Each row has a class, written after it, and each block has its own classes.
[-.06 .09 .03 .00 .02 .05 -.02 -.01 .09 -.03 .06 .05 .04 -.05 .08 .17 -.10 .07 -.17 -.01 .28 -.02 .15 -.16 -.19 -.12 -.03] -> Gatut
[-.01 -.02 -.02 .21 -.10 .11 .07 .06 -.02 -.17 -.04 .27 -.02 .03 -.12 -.34 -.08 .04 .05 .07 -.23 -.01 -.09 .13 -.06 .10 .03] -> rav
[-.12 .08 .01 .09 -.10 .14 -.05 .04 .05 -.08 .05 -.11 .04 .05 .14 .45 -.11 -.09 -.22 .04 .01 -.02 .14 -.15 -.21 -.05 -.02] -> Gatut
[-.08 .00 .21 .44 -.31 .37 -.08 .17 .13 -.43 .02 .03 .09 .32 .18 .43 -.21 .12 -.30 .05 -.33 .03 -.17 -.16 -.66 .08 .07] -> Gatut
[-.02 -.04 .14 .02 -.03 .18 -.08 .07 .03 -.21 -.03 -.11 -.02 .14 .15 .41 -.13 .11 -.24 -.06 -.02 -.03 -.15 -.15 -.15 .08 -.14] -> Gon
[-.10 .10 .04 .14 -.06 .23 .04 .10 .04 -.25 .01 .09 .03 -.17 -.10 .10 -.10 .14 -.22 .00 .37 -.01 -.11 -.25 -.17 .06 .14] -> sep
[-.10 .00 .04 .22 -.14 .08 .00 .04 .11 -.13 .11 .07 .11 .04 .09 .34 -.15 .05 -.19 .01 .11 -.03 .13 -.21 -.47 -.06 .12] -> Gatut
[-.09 .06 .14 .09 -.17 .17 .01 .12 .04 -.17 .00 -.07 .01 -.26 -.02 .25 -.14 .13 -.22 .00 .39 -.04 -.06 -.21 -.26 .04 .09] -> Gon
[.00 -.06 .04 .14 -.15 .25 -.01 .15 .07 -.20 -.02 -.12 .03 .11 .15 .40 -.16 .12 -.26 .03 .02 .00 -.26 -.13 -.22 -.01 .12] -> Gon
[-.03 .01 .02 -.13 -.06 .09 .00 .01 .06 -.07 .01 .26 -.02 .02 .05 .16 -.08 .11 -.03 -.01 .09 -.04 -.02 -.09 -.02 -.07 .03] -> sep
[-.06 .02 .09 .18 -.18 .15 -.14 .19 .16 -.14 .06 -.03 .14 .29 .16 .49 -.10 .12 -.21 .03 -.20 .01 .05 -.12 -.44 -.03 .01] -> Gatut
[-.03 .00 .12 .10 -.10 .10 -.10 .07 .07 -.07 .02 -.01 .05 .20 .13 .44 -.07 -.03 -.17 .03 -.24 .00 -.03 -.02 -.26 .03 .03] -> Gatut
[-.08 -.01 .06 -.21 .09 -.07 .04 -.08 .01 -.05 -.01 -.07 -.07 -.23 .05 -.01 .02 -.03 .02 -.04 .27 .00 .08 -.06 .06 .02 -.02] -> sep
[-.03 .04 .01 -.11 -.05 .06 .03 .06 .01 -.09 -.03 -.08 -.09 -.25 .07 .01 -.02 .07 -.06 -.02 .29 .01 -.06 -.19 -.04 .02 .02] -> Gon
[.01 -.02 -.03 .02 -.10 -.03 -.01 -.03 -.03 -.01 .00 .01 .04 .04 -.02 -.21 .03 .01 .06 -.02 -.18 .01 -.08 .09 .06 .05 .00] -> rav
[.10 -.06 .00 .06 -.11 .17 -.14 .05 .10 -.10 -.07 -.19 .03 .37 .27 .49 -.06 .10 -.14 .06 -.53 -.06 -.25 -.03 -.17 -.02 .04] -> Gon
[-.03 -.02 .10 .06 -.10 .02 -.20 .02 .08 .00 .01 -.06 .19 .25 .13 .32 -.08 -.01 -.14 .03 -.19 .00 .15 -.04 -.24 -.01 -.03] -> Gatut
[-.03 -.02 -.08 .08 .05 -.11 .01 .08 .05 .07 .02 .11 -.02 -.08 -.22 -.47 -.01 -.07 .19 -.02 -.02 .02 .00 .14 .12 .01 .06] -> rav
[-.05 .07 .13 .33 -.07 .09 .13 .22 -.08 -.24 .00 -.37 -.05 -.19 -.10 -.32 -.08 .06 .00 -.01 .19 -.04 -.07 -.06 -.12 .02 .09] -> rav
[-.03 .25 .11 .04 -.11 .10 -.13 .10 .01 -.06 .04 -.04 .08 .09 .12 .34 -.05 .07 -.14 .03 .02 -.02 .10 -.16 -.28 -.02 -.05] -> Gatut
[-.12 .07 .08 .13 -.13 .19 .03 .08 .21 -.09 -.16 .05 .07 .00 .05 .30 -.09 .10 -.16 .00 .12 .00 .09 -.21 -.40 .06 .05] -> Gatut
[-.12 -.03 -.01 .06 -.03 .02 -.09 .04 -.03 -.30 -.06 .05 -.03 -.11 .01 .00 -.06 .07 -.05 .02 .08 .00 -.15 -.04 .01 -.02 .01] -> sep
[.06 -.08 .04 .06 -.02 .08 -.07 -.03 -.12 -.06 -.03 .06 .03 .07 -.10 -.39 .01 .04 .10 .00 -.26 .01 -.16 .15 .10 .03 -.04] -> rav
[.02 .02 -.11 .10 -.12 .18 -.05 .03 -.06 -.25 -.09 -.06 .04 .10 .11 .25 -.10 .10 -.18 .05 -.07 -.07 -.28 .01 -.12 .05 .05] -> sep
[.00 -.03 .09 .21 -.20 .25 -.01 .13 .09 -.32 -.07 -.09 .06 .17 .17 .49 -.13 .11 -.33 -.09 -.14 .00 -.18 -.15 -.26 .03 .07] -> Gon
[.06 -.09 .03 -.10 .02 -.08 -.14 -.04 .04 -.03 -.05 -.03 -.07 .15 .07 .18 .01 .01 -.01 -.08 -.22 -.04 -.09 .10 .09 .02 -.03] -> sep
[-.10 .05 .00 -.01 .04 -.03 -.02 .07 .11 .16 .13 .01 .01 -.10 .02 .21 -.06 .01 -.09 .01 .35 .02 .29 -.13 -.16 -.04 .01] -> Gatut
[-.12 .12 .03 .25 -.08 .14 .06 .12 .02 -.28 .00 .13 .00 -.31 -.08 -.08 -.12 .17 -.04 .04 .49 -.04 -.01 -.21 -.17 -.06 .12] -> sep
[-.02 .01 .08 .11 -.08 .11 -.08 .01 .12 -.06 .02 -.03 .03 .10 .13 .36 -.12 -.04 -.15 .04 -.14 -.10 .10 -.05 -.33 .01 .11] -> Gatut
[.06 -.04 -.02 .12 -.09 .12 .03 .00 -.01 -.21 -.03 .01 .04 .10 -.09 -.21 .00 .09 .02 .01 -.27 -.10 -.19 .15 .05 .12 .04] -> rav
[-.06 -.07 .13 .06 -.08 .11 -.04 .07 .07 -.08 .08 .01 .12 .10 .19 .44 -.08 .00 -.18 .02 .00 -.07 .04 -.14 -.31 -.10 .06] -> Gatut
[-.01 .03 -.10 .15 .03 .02 .08 .02 -.08 -.15 -.02 .20 -.03 -.05 -.28 -.50 -.01 .01 .06 .02 -.05 .01 -.10 .05 .06 .03 .08] -> rav
[.01 .06 .09 .03 .00 .04 -.01 .01 .15 .13 .16 .07 .05 -.15 .02 .40 -.12 -.03 -.10 .01 .25 -.02 .28 -.10 -.29 -.12 .02] -> Gatut
[-.11 .07 -.02 .24 -.06 .02 .16 .03 -.01 -.24 .01 .27 -.15 -.31 -.17 -.43 -.07 .08 -.02 .01 .30 -.04 -.02 -.07 .04 .05 .05] -> rav
[.01 .04 .11 .26 -.34 .17 -.03 .00 .09 -.19 .08 -.05 .03 .09 .07 .29 -.12 .07 -.19 .02 .03 .03 .06 -.07 -.42 -.05 .30] -> Gatut
[.11 -.01 -.06 .29 .00 .09 -.04 .01 -.05 -.19 .00 .02 .02 .22 -.03 -.22 -.04 .07 .10 .03 -.58 -.02 -.27 .20 -.06 .07 .16] -> rav
[-.03 .13 .06 -.10 .05 .06 .00 .01 .02 -.05 -.01 -.05 -.02 -.22 .03 .29 -.02 -.13 -.15 -.01 .49 .03 .07 -.16 .03 -.05 -.05] -> Gon
[.05 -.08 .08 .10 -.20 .30 -.25 .07 .07 -.22 -.11 -.17 .08 .47 .33 .50 -.08 .10 -.26 -.02 -.56 -.12 -.31 .05 -.21 .07 .08] -> Gon
[.03 .00 .08 .17 -.20 .30 -.08 .12 .03 -.35 -.06 -.09 .08 .25 .17 .44 -.12 .14 -.24 -.05 -.31 -.06 -.26 -.11 -.28 .13 .09] -> Gon
[-.05 -.02 .15 .21 -.22 .18 -.05 .08 .05 -.11 .05 .05 .05 .16 .16 .25 -.08 .02 -.20 .04 -.01 -.06 .07 -.16 -.43 -.02 .04] -> Gatut
[.03 -.07 -.14 .17 -.05 -.01 -.02 -.05 -.10 -.08 -.12 .13 .03 .20 -.11 -.48 .06 -.02 .14 .02 -.44 .00 -.17 .19 .09 .06 .02] -> rav

Next block, with new classes.
[.06 .11 -.15 .02 -.02 -.04 .10 .15 .07 -.18 .12 .15 -.18 .09 .07 .10 .18 .37 -.31 .11 .09 .02 .01 .04 .01 -.14 -.06] -> tif
[-.02 .04 -.05 .09 .01 -.09 -.04 .08 -.08 .06 -.05 -.07 .15 -.18 -.23 -.02 -.16 -.05 .09 -.10 -.27 .19 .06 .19 -.24 .26 .17] -> Rizeg
[-.04 .07 -.05 .20 .05 -.13 -.07 .02 -.01 -.02 .09 -.11 .04 -.13 -.35 -.01 -.12 -.10 .04 -.03 -.30 .10 .03 .06 -.23 .28 .09] -> Rizeg
[.06 .03 -.09 -.03 -.07 .12 .00 .19 .10 -.17 .12 .22 -.03 .18 .02 .08 .10 .11 -.17 .07 .12 -.20 -.19 -.08 -.15 -.37 -.13] -> sir
[-.15 .02 -.07 .15 .01 .17 -.05 .11 .02 -.13 .04 .05 .11 -.06 -.01 .03 -.18 -.13 -.24 -.09 -.10 -.21 -.12 -.15 -.06 .12 -.10] -> sir
[.25 -.01 .09 -.05 -.01 .02 -.14 .04 .01 -.09 .04 .04 .19 .01 .00 -.04 -.09 .03 .00 -.01 .09 -.14 .00 .02 -.01 .01 -.17] -> sir
[.10 .09 -.11 -.01 -.10 .00 .01 .07 .08 -.08 .13 -.02 .08 .10 -.09 .03 -.03 .12 -.10 .05 -.11 .30 .05 .15 -.13 -.09 -.02] -> Rizeg
[-.06 .02 -.05 .13 -.07 -.02 .01 .10 .08 -.18 .04 .07 -.06 -.02 .03 .05 -.13 -.08 -.23 .02 .01 -.15 -.18 -.04 .04 -.10 -.03] -> sar
[.17 .03 -.14 -.04 -.06 .27 .03 .21 .07 -.13 .25 .06 .03 .22 .08 -.01 .12 .27 -.19 .13 .24 -.07 -.06 -.06 -.03 -.49 -.12] -> sir
[-.01 -.11 -.01 .21 .23 .00 -.03 .06 .06 .04 -.19 .00 -.01 -.27 -.08 -.07 -.23 -.12 .06 -.09 -.15 -.06 -.05 -.10 -.03 -.08 -.04] -> Vimu
[-.05 .06 -.10 .06 -.10 .01 .01 .02 .01 -.10 .07 -.15 .00 .00 -.11 .08 .08 -.03 -.01 .07 -.23 .06 -.07 .01 -.17 .17 .10] -> tif
[-.02 .15 -.12 .18 -.09 .03 -.04 .36 .05 -.20 .21 .04 -.09 .04 -.09 .04 -.10 -.09 -.14 -.02 -.17 -.17 -.19 -.17 -.15 -.10 -.03] -> sir
[-.11 -.10 -.01 .35 -.06 -.04 -.08 -.14 .17 .10 -.12 -.10 -.02 -.27 -.09 .04 -.30 -.28 .04 -.05 -.20 -.13 .04 -.11 -.14 -.06 .07] -> Vimu
[.19 -.20 .08 -.08 .08 .07 .00 -.02 -.12 -.07 -.07 -.01 .04 -.03 -.23 -.04 -.03 .04 .27 .01 .12 .07 .15 .08 .07 -.10 -.23] -> sar
[.21 -.13 .11 .15 -.08 .05 -.15 -.14 .01 .23 -.22 -.05 .07 -.30 -.20 -.16 -.17 -.25 .41 -.10 -.16 -.05 .21 -.02 -.05 -.02 .10] -> Vimu
[.15 .03 -.02 -.02 -.04 .05 .04 -.02 -.10 -.03 .06 .09 .19 .00 -.12 .06 -.20 -.02 -.09 .01 -.02 -.15 .03 .20 -.02 .04 -.15] -> sir
[.17 .03 -.12 -.17 .02 .14 .06 -.01 .00 -.22 .09 .17 -.03 .08 -.06 .10 .17 .05 -.08 .04 .02 -.07 -.05 .02 -.01 -.21 .03] -> sar
[-.04 .02 -.15 .15 .04 .05 -.01 .06 .08 -.07 -.02 .01 -.20 -.11 -.10 .11 -.06 -.02 -.10 .00 -.13 -.17 -.09 -.08 -.13 -.04 .01] -> sar
[-.12 .04 .04 .12 -.02 -.04 -.11 .03 -.06 .57 -.07 -.31 .08 -.08 -.09 -.05 -.11 -.20 .11 -.01 -.22 .13 -.02 -.02 -.10 .34 .06] -> tif
[.18 -.06 -.04 -.03 -.06 .18 -.11 .17 -.05 -.06 .10 .10 .13 .14 .00 -.04 -.07 -.01 -.11 .10 .13 -.11 .01 -.06 .00 -.16 -.20] -> sir
[-.01 -.06 -.03 .10 -.10 .13 -.09 .21 .17 .08 -.01 .04 -.04 -.04 .06 -.04 -.07 .06 .04 .00 .02 -.11 .11 -.14 -.10 -.31 -.05] -> Vimu
[.12 -.05 .02 .02 -.08 .06 .01 -.07 -.02 .02 .05 .01 .12 -.01 -.12 -.06 -.02 -.20 .00 .03 -.03 -.03 -.09 -.05 -.06 -.11 .05] -> sar
[-.04 -.09 .08 .27 -.03 -.01 -.08 .09 .00 .15 -.22 -.01 .10 -.25 -.06 .03 -.22 -.19 .00 -.13 .00 -.15 .16 -.08 .08 .06 -.12] -> Vimu
[-.10 .05 -.06 .19 -.03 -.06 -.01 -.17 .03 -.11 .05 -.07 -.02 -.13 -.29 .08 -.05 -.05 -.06 .03 -.35 .10 .03 .15 -.31 .20 .21] -> Rizeg
[.17 -.01 -.09 -.07 -.04 .16 .11 -.08 .04 -.11 .10 .06 .01 .02 -.12 .08 .03 -.02 -.12 .04 -.21 -.05 -.03 -.02 -.12 -.17 -.06] -> sar
[-.03 -.10 .06 -.03 -.04 .22 -.07 .06 .00 .01 .21 .02 .22 .02 -.09 -.08 -.04 .09 .01 -.01 .07 -.08 .06 .08 .02 -.06 -.14] -> sir
[-.26 .01 -.11 .06 .12 -.15 .04 .52 -.02 -.10 .05 -.01 .00 .12 .37 .06 -.13 .40 -.31 .09 .29 .15 -.13 .14 .29 -.14 -.26] -> tif
[.09 .03 -.15 .14 .02 -.05 .07 .08 .01 .13 .08 -.03 -.02 -.05 -.02 .02 .00 -.06 -.10 .02 -.18 .06 -.07 .05 -.13 .17 .07] -> tif
[.04 -.15 -.04 -.12 -.02 .06 .06 .12 .06 -.10 .07 -.06 .01 .11 -.27 -.10 .24 .03 .05 .14 .03 .07 -.06 -.04 -.13 -.05 .19] -> tif
[.10 .05 .02 .01 -.01 .01 -.06 .15 -.03 .01 -.45 -.14 .10 -.12 -.12 .04 -.09 .09 .07 .05 -.16 .20 .12 .24 -.09 .06 .07] -> Rizeg
